Here is a tiny trained network, its code and every weight. The questions are about switching its units off for an input and a class, where a switched-off unit gives its printed mean instead of its output.

import numpy as np


def w(rows, s, z=0):
    codes = np.array(rows[::2]) - 128.0
    scale = np.full(codes.shape[1], s)
    scale[-1] = z or s
    return codes * scale


def norm(h):
    return h / np.sqrt((h * h).mean(-1, keepdims=True) + 1e-5)


def f(y):
    return y / 2 * (1 + np.tanh(0.7978845608 * (y + 0.044715 * y**3)))


def log_softmax(a):
    a = a - a.max(-1, keepdims=True)
    return a - np.log(np.exp(a).sum(-1, keepdims=True))


def net(x, mask):
    res = np.array(x, float).reshape(1, 5) / 4 @ E
    u = 0
    for l in range(3):
        y = f(norm(res) @ A[l][:, :-1].T + A[l][:, -1])
        res = res + np.where(mask[u : u + 7], y, B[l][:, -1]) @ B[l][:, :-1]
        u += 7
    return log_softmax(norm(res)[-1] @ U[:, :-1].T + U[:, -1])


A, B = {}, {}
E = w([
[126,133,119],'x0',
[81,35,71],'x1',
[123,128,127],'x2',
[3,194,150],'x3',
[128,127,129],'x4',
],0.003)
A[0] = w([
[183,77,233,142],'0.n0',
[188,143,127,152],'0.n1',
[189,123,120,66],'0.n2',
[60,29,226,149],'0.n3',
[251,123,142,138],'0.n4',
[101,53,114,126],'0.n5',
[160,43,87,252],'0.n6',
],0.0032,0.0035)
B[0] = w([
[103,153,104,147],'0.n0',
[89,142,156,152],'0.n1',
[106,101,142,101],'0.n2',
[151,161,100,153],'0.n3',
[82,148,130,166],'0.n4',
[138,154,95,137],'0.n5',
[86,254,88,252],'0.n6',
],0.0046,0.0026)
A[1] = w([
[96,186,122,251],'1.n0',
[109,41,95,130],'1.n1',
[154,150,230,139],'1.n2',
[78,2,71,184],'1.n3',
[248,83,88,214],'1.n4',
[122,175,102,162],'1.n5',
[123,181,111,244],'1.n6',
],0.0064,0.0014)
B[1] = w([
[140,62,118,253],'1.n0',
[135,188,119,121],'1.n1',
[143,131,64,171],'1.n2',
[161,220,109,164],'1.n3',
[2,99,199,162],'1.n4',
[145,85,129,199],'1.n5',
[145,52,102,232],'1.n6',
],0.0065,0.0032)
A[2] = w([
[3,131,165,156],'2.n0',
[192,133,176,71],'2.n1',
[6,148,127,96],'2.n2',
[120,45,174,144],'2.n3',
[229,172,193,200],'2.n4',
[207,176,150,97],'2.n5',
[36,97,37,251],'2.n6',
],0.0036,0.0016)
B[2] = w([
[150,15,229,156],'2.n0',
[5,137,98,108],'2.n1',
[148,107,254,148],'2.n2',
[123,73,99,155],'2.n3',
[24,166,46,132],'2.n4',
[38,195,47,113],'2.n5',
[248,130,231,251],'2.n6',
],0.0025,0.003)
U = w([
[159,97,98,254],'0',
[57,93,255,92],'1',
[117,250,33,58],'2',
[180,85,106,82],'3',
],0.0074,0.0035)

Each question gives the input, the list of numbers given to net, and the class t.
The units are the neurons (one row each of A and B). Each row of codes is followed by its name. A weight is (code - 128) times the scale printed after its matrix; where a second scale follows, it is the last column's (A, B and U).
mask holds one flag per neuron, layer by layer. A switched-off neuron (its flag False) gives its mean, the last column of its row in B, instead of its output. The means were averaged over made-up inputs and are rounded, as every weight is.
A unit's drop is (log p(t) with every unit on - log p(t) with that unit switched off) / (log p(t) with every unit on - log p(t) with every unit switched off).
The circuit of an input: a set's keep is (log p(t) with only the set's units on - log p(t) with every unit switched off) / (log p(t) with every unit on - log p(t) with every unit switched off). Starting from the 12 units with the biggest drops (on a tie, the unit counted first), units are removed one at a time, each time the one whose removal leaves the highest keep (on an exact tie, the one counted first), for as long as the keep stays at least 0.8.
units of the circuit, in order: the units of the circuit, biggest drop first
most important unit: the unit with the biggest drop
k most important neurons: the k neurons with the biggest drops, biggest first
k most important neurons of layer l: the k neurons of layer l with the biggest drops, biggest first
drop of u: that unit's drop, to one decimal
input [-6,-8,-5,-7,-6], class 2: 4 most important neurons => (1.n2; 1.n0; 2.n4; 0.n4)
input [-3,6,2,2,-5], class 2: units of the circuit, in order => (1.n3)
input [8,7,-6,-5,-3], class 2: 2 most important neurons => (1.n3; 1.n1)
input [-6,-3,1,4,7], class 0: 2 most important neurons => (1.n4; 1.n2)
input [4,8,-2,7,7], class 2: 2 most important neurons of layer 0 => (0.n4; 0.n1)
input [-4,5,4,2,-3], class 2: 3 most important neurons => (1.n4; 1.n3; 1.n1)
input [-2,-3,7,4,-3], class 3: 2 most important neurons of layer 1 => (1.n4; 1.n2)
input [5,5,1,-5,-1], class 1: 3 most important neurons of layer 1 => (1.n4; 1.n2; 1.n0)
input [-5,-5,-1,-4,2], class 2: 2 most important neurons of layer 2 => (2.n0; 2.n6)
input [8,6,-5,-6,1], class 1: 2 most important neurons of layer 1 => (1.n4; 1.n2)
input [6,-1,2,-5,1], class 1: 3 most important neurons => (1.n4; 1.n2; 1.n3)
input [-5,-7,2,-7,2], class 1: 4 most important neurons of layer 1 => (1.n4; 1.n3; 1.n1; 1.n0)
input [-8,8,2,1,0], class 2: drop of 1.n3 => 0.6
input [3,-2,-6,-6,-5], class 1: drop of 0.n3 => 0.0
input [3,-7,-3,-3,-3], class 2: most important unit => 2.n4
input [4,-8,-2,-2,1], class 2: drop of 2.n4 => 0.2
input [2,0,-2,-8,3], class 1: drop of 1.n4 => 1.5
